Each row has a class, written after it.
[  6  26   2   5 -16 -17 -44   1  28  -4  -2  13 -31 -30  -8   8  -3  -2
  -7 -20  27  16  17  33  -7   4   7  -9 -29   2  -9 -29  24  14   4] -> <23>
[-31  -6   1   7  22   0  47 -40 -52 -59 -25 -11 -23 -14  -5  -4  10   8
  -1   7   0 -25 -15   3  -3  -7  13 -26  25 -52 -24  -5 -28  19 -12] -> <23>
[  6  -5  44  16  -6 -33  -4  23   0   9  32  24 -12 -42   3 -15  42  24
   3 -12  -2  15  22   5 -13  13 -11  -7 -44 -20  -3 -14 -18   1  27] -> <125>
[-12  -1 -17 -22  17  19   2  -8  -7 -44  34  30 -36   0   6  11  56  13
  54 -42  27 -22   6  23  -5 -18 -25  16  -9  -4 -48  -8   6   2  -1] -> <46>
[ 10 -23  17   5  13   0   7  14 -14  43 -30  28  35  48  16 -18  52 -28
  -6 -32  -9  -4  73  -9 -11  62 -21  34 -51  14   2  -7  43 -65 -19] -> <15>
[-15  -9 -29   0   5  19 -30  40  20  14 -28 -25  32  53  -3   0  13  27
  17  21  35  14  34   3  32  46 -33 105 -23  52 -17 -19  31  -2 -54] -> <143>
[-24  65   2   6  47 -13  48 -14 -28   5  19   7 -32 -63  25   6  -6  -8
  22   2  18 -19 -28   6  -9 -32  36 -46 -32  -5 -11  -2 -34   3   4] -> <157>
[ -2   3  20  13   5  -9   8  34 -37  16  51  28   8 -74  20   7  28  35
 -30 -37  -9  -2 -30  -9   4 -13   6 -24  27 -28  25 -14 -11  12  45] -> <125>
[ -6 -20 -34 -10  -6 -46   5   0   6   8   7 -53   6   8 -15  24  -3  17
 -44  58   3   4 -54 -11  13 -16   4  35 -28 -11 -12 -17  -5 -15 -15] -> <143>
[  2 -22  40 -19   1 -48 -14  14 -34  33 -17 -17  18 -74 -20  20 -70  -3
 -44 -23 -11   3 -43 -19 -14 -29  36  -6 -31 -43  32  -9  39 -17  27] -> <125>
[-62 -35 -24  10  27  46   0  -4 -23 -13  -4  -7  18  41  24   0 -26   6
 -26  16   7   3  32 -13 -10 -21 -28 -30  27  17  16  30 -46   7  -1] -> <113>
[ 18  -5 -25  37  10  14   8   7 -70 -41  12 -23  13   4 -38  45  -8  20
  -9  26 -19 -15 -62  -1   8 -35  17 -31  -4 -45  -2 -11  12  -2  23] -> <15>
[ -2 -21 -29  22 -27  -8  22 -18   4  47 -28 -31  -7 -32 -13 -15   2  24
   8  10  16  13  53  13  -1  62 -26  74   9  30 -25   2  -3  -9 -38] -> <183>
[-13 -12  30   8  16  16 -54 -10  25 -13   1  30 -24  14  42 -27  13   3
  14 -17  12  -5  47  20   7  13  -2  -5 -19  20  -3   6 -38  36  -8] -> <183>
[ -6  -4  -3  26   7   7 -40 -19 -48  45  -6   5  11  10  -8  -6 -47  -4
  14  19 -17  15  60  12   4  13   5   4 -62   2  -8  22 -20 -15   6] -> <135>
[ 28  26 -19  -6  -9  29  -8  16  34  -8  16  30 -25  24  -1  16  36  18
  31 -26  16   3 -25  30  19   8 -36  21 -24  20 -15 -12  49 -11  12] -> <157>
[ -2  27  30 -30  -4  11  48 -15  46  50  33   5 -28 -69  27 -40  -4  -4
   4   0  22   7 -39  -6 -23  -6  -4 -67  -7  15  10  29 -31 -21   6] -> <183>
[ -6   8  10 -10  -3 -14  22   6  29 -21 -24  -2   2  -6   6  -8 -16   4
  -6  -3  28  20  21   8 -18   8 -37 -16 -33   2   0  10   2 -11   9] -> <46>
[ 31  44  42 -19  32 -19 -27  13  32   7   6  51   4  -7  18 -27  73  22
  39 -20   9  14   2  28  13  37 -59  57 -36  41 -21 -16  -6   2  33] -> <125>
[  2  36 -13   1  13   0  21  20  10 -24  47  41 -28 -60  17  21   5  28
  23 -68 -15 -13 -27  10   0 -47 -11 -34  27 -32  17   1  -3  17  59] -> <125>
[ 26  58  22   1  -3 -13 -11  -8   3  57  29  29  20 -65  60 -34 -10   0
 -17   2  29   5  -4  11   5  13 -30 -14 -10  13 -20   1  -7  20  16] -> <135>
[  9  29 -26  25   5 -18   1 -13   4 -15 -23  15 -36 -48   6  -7  36  -4
  24 -41   4 -39   4  29   3  12  33   8  30 -18 -20 -24  16  30 -18] -> <23>
[ 18  24  22   9 -12 -65  -2  50  45  25 -15  23  26 -43  11 -21  32   8
 -25 -44 -15 -21   1 -17   1  -9 -40  45  23 -11  18 -13  -6  21   7] -> <157>
[ -18   49    6  -17   27  -54   35   10   57   42    2   26    9 -103
   29  -44   81    7   17  -18   -2  -15  -36   -5  -19   13    2  -33
  -71   23    7   11  -23  -26   42] -> <46>
[  8 -57  15  15   7  -1 -37  -1 -16 -12  33  22 -15  33   9  -1  33  -2
 -19 -18   5   2  30   7  19   8   4  29  -8  -3   6  -9 -23  -5 -22] -> <113>
[ 20  55 -19  23   5 -37  18  -1  15  44  14   7 -16 -87  11 -10  48  27
  41 -45 -30 -19 -18  -3   3 -12 -22  42  13 -13  -9  11 -36  13   9] -> <183>
[  7  29 -41  -7  18  12 -25 -13  15  29  19  36  -4  28  41   2 -17 -10
  -3 -11   0 -22  19  41  24  -6   9  -7  -7  36  -3   8   3 -14  -2] -> <135>
[ 19  21   1  25  15  38 -49  13 -43 -13 -31  -4  -5  34 -38  32  17   6
  71 -52  -4   4  37  -6  18   8  15  57 -18 -19  -6  -6  -5  20  -1] -> <143>
[  8  29  28  27  11  -9   3   1  36  -5 -14  36  -4 -12  19 -54   6  -5
 -12  15 -13  26   7   4 -11  18 -60 -48   0  -9  14  17 -31   7  41] -> <23>
[  1   6 -11  26  11  -9  -1 -34 -35   8 -36  15  11   2  10 -11  39   0
   6 -12   9 -18  60  19   2  42  11   1 -26   6 -19   5 -38   3  11] -> <135>
[ 13  -9 -13  16 -11  -8 -15 -15 -49  16  10 -13  10 -23   7  16  -4  22
 -16  -7 -19   4  -5  -4  20  14  -7  29   8 -17 -24 -22  27   6 -20] -> <125>
[ 13 114  -6  42   1  -2  49  27 -24  35  -3  20  21 -87   8  33  14  14
  16 -73   0  24   3   0  -8  25 -22 -11 -15 -21  -2  -8  24   0  47] -> <113>
[  6  28   7  34  10   0 -39   7 -18  50  -9  -1  10 -79  28  11  26  31
  15 -27  27  15  16  -2   5  31  18  38 -66  21   9 -12   2  20  24] -> <183>
[-14  49 -25  15  23  -4  33   7   6 -31 -38 -12  23 -65 -20   5  35  53
  -9  -5  39  19 -21  -3  16  16 -28   5 -18  21  22 -11 -30  11  28] -> <23>
[  0   5 -19  24   0 -19 -40  -3 -40  33 -61   5  43 -58 -25  -8  19  -2
   1 -37   5 -45  27   5   4  44  29   3 -52   2 -48 -21  52   1 -32] -> <46>
[  4 -38 -34   7   9 -29   3 -50 -32 -26 -12 -31 -21  21   6  24  50   5
  10 -16 -23 -31   4 -11 -17 -35   1  24 -19 -43 -12   9 -27  -5  -9] -> <15>
[-23   8 -42  40  16  13  32 -13 -17  22 -51   3  13 -15  25 -31  14   0
  -4   4  -9 -38  31   5   1  38  15 -14  23   2 -10   1  12   4 -28] -> <23>
[-26   4 -44  32  17 -11 -21  -8 -11  11  29 -19   4 -19  29  11  11  31
  -8  39   6  -4   7  10  15 -10   6  33 -13  30 -18  -9 -39  31 -15] -> <113>
[-12 -38 -12   3 -11 -10 -19  17  20 -12 -17  -2   8 -13  15 -12  52  10
  -3 -19  30  -1  16   1   2  35  -9  31 -20  21  -6 -16  30  -1 -21] -> <46>
[ -8  59  16  -2  25   3  24  28  27  17  18  18  21   5  43 -18  39  12
 -22  13 -14 -14 -31  15   0  -5  15 -71 -11  21  35  12 -38  -9  19] -> <15>
[ 12  27 -10   3  18  21 -29 -35 -36  27  16  10  12 -12  11 -14   8  -3
 -24  10   3 -25  -7  20  18  10  17 -46   3  29 -25  -4 -20   2 -30] -> <15>
[ 18 -27 -24  24  -9  29  -1 -16 -32  -8 -11 -11   6  68  19  15 -18  -8
  20  23  -5  -1  37   1   6   5  -1  40  16  -3  -5   5   5   2   1] -> <135>
[ 22  39  16 -14   4 -22  30   1  13  42  36  26 -18 -69  31 -11  25  33
  -5  -2  10 -10 -42  26   1   3   2  10 -48 -20  -5 -11  21 -11  33] -> <23>
[ -7 -92  -6  -6  -9 -19 -31 -10  12   6  45   2 -57  27  41  -3  44  14
  -9 -12   1 -29   4  22  12  -8  27  45 -28 -23  -8  -6  10 -12 -53] -> <183>
[-37  27 -62  29  25 -10  34  17  36  30  26 -16  -9 -21  44 -19 -43  21
 -15  20 -25  -8 -27   9   4 -53 -24 -34  46   5  37  52 -56   3 -27] -> <113>
[ 15  27  27  -9  -3 -57   1  -7  42  38  21   0  -1 -57  30 -34  14  44
 -39  22   5  12 -17  30  25  31   1 -10 -58  21   4  -5 -29  -1 -17] -> <125>
[ 31 -14  43   6 -29  13 -40  -6   2 -33 -31 -22   1   9 -17   1 -10   6
  -3  37  80  25   0   6   6  36 -16   8 -82  15 -43 -38  48  25 -31] -> <157>
[ 10  33  17   7 -15  38  -1  47  53 -14 -13  15   2  13   0  11 -30  20
 -12 -34  56  23  27  17  -9  -6 -31 -62 -25  19  33   8   4   0   7] -> <183>
[ 15 -51  -8   1 -22 -14   9  18  49 -17 -28  14   6  30  19 -21 -11 -20
 -35 -12  17  -6  27   7 -10  21 -33  -4  11  -2   7   1  47 -19 -10] -> <46>
[ 32  41  10  19  -4 -19 -17 -15 -52  16 -51 -34  16 -28 -21  40  -1  21
  -7 -24  11  11 -11   1   1   9  -9  40 -33 -25 -20 -13   8   9  -3] -> <183>
[-12  -3 -40  17  21   4  -7 -14 -13  -5 -45  -3 -14  13   2   3 -57 -16
  11 -15 -23 -30  19  21  23   6  42  22   4 -15   0  -7  50  -7 -53] -> <23>
[-29 -22  -3   6  16  15  20  17 -40  -8 -18 -29  -4  40 -11  13 -24   7
   4  35  32   1  29  12   2  20  13  46  10  -3 -21 -12  -6   3 -32] -> <143>
[ 22  80   6  -8 -27  -3  44  26  62   8  31  44   3 -45  31   3 -19   8
 -15 -23  15  11 -15  11   2   7 -58 -30  -9   2 -19 -21  50  10  47] -> <157>
[-21 -25  -5  -1   0 -33  24   3  -6  16  -2 -23  -5 -46  11 -11  37  21
 -14  31  37 -20  -7   0  -9  10  26  34 -47  -7 -19 -32  21  -8 -36] -> <23>
[-27  27   6 -41  -6 -28  21 -12  -7 -13  16 -17  -8 -47  -9  21 -19   2
  -4 -12  24 -14 -22   7  -4 -40  34 -18  -3 -12 -10  -8 -28   8  -5] -> <135>
[ 49  -1   0 -16 -41  12  25  16  55  44  16  18  12   1   4   0 -13 -16
  -6   0  16  19   6 -12 -18  21 -70  43  16  26 -22 -18  66 -33  29] -> <183>
[ 20 -13  28  31 -11  25 -20  20 -19 -58   7   3  11  40  23  12  67  36
 -19  -8  15  30  -6   0   3  14 -47 -14 -13 -26  21  -5 -11  22  37] -> <15>
[ -6  48  28  18  19  -7  14  14 -78  37 -32 -17  41 -48  10  27  -3  26
  -4 -13   3  23  11  -6  -4  29  26  21 -61 -14  12  -6   3  -9  26] -> <46>
[ -4  -1 -12   5   3 -46   1 -63 -17  -3  24 -12 -22 -54 -21  -5  32  41
 -31  50   5   9  -5  35  19  36  15 -26 -68  21 -42 -19 -58  -3   4] -> <125>
[ 21 -19  31 -35 -10 -23 -20 -20 -16   5 -47 -37  28  45 -38  27 -14  -2
 -31  23 -10 -19 -26 -20   7 -22  29  31 -56  -6  -1 -14   1 -14 -16] -> <157>
[-12 -54   4   1 -34  -4   5  14 -53 -38 -20 -34  25  65 -30  30 -29   7
 -49  -4  -3  18  21  -9  20   3  -7  31  38 -39  16  -7  -1 -13 -42] -> <135>
[  7 -20  21  40   7 -29  20 -10 -26 -41   7  27 -31  -8  20 -19  52   6
 -21 -25 -22 -10  -1  -4   6   0 -24 -15  38 -53   9   6 -60  26  20] -> <157>
[  8 -43  37  10 -14  -8 -52  33  -8  19   6  -3  13  25  45  -7   2 -14
 -24  -6 -24  13  13 -17   9  13  23  50  54   5  32 -27  24  20 -23] -> <125>
[ 20   8   5  28  -7  15 -26  24 -20 -31  13  33  -4  29  33  16  57  -9
   4 -50 -30 -11   0   5   9   2  14  -5  53 -26   8 -18  12  26  20] -> <46>
[ -2 -27  27  29   7  50 -15  21 -84 -24 -52 -28  23  53 -49  14 -43 -16
   9   9  -8  38  -8 -24  15  38  -4  22  27 -39   4  -1  25  -3  -7] -> <143>
[-16  12 -14  32  25 -44 -25 -21 -40  19 -36 -44  21 -43   4   7  -7  26
 -31  17 -25 -28 -40   2  15 -22  50  -6 -25 -22  11  16 -53  30 -21] -> <113>
[-13  16  -4  19  27   3 -68 -12 -42  23  27  32   2 -71  20 -12  39  19
   3  -9 -11 -30 -32  16   3 -14  32 -48 -32   3 -22   0 -27  34  41] -> <46>
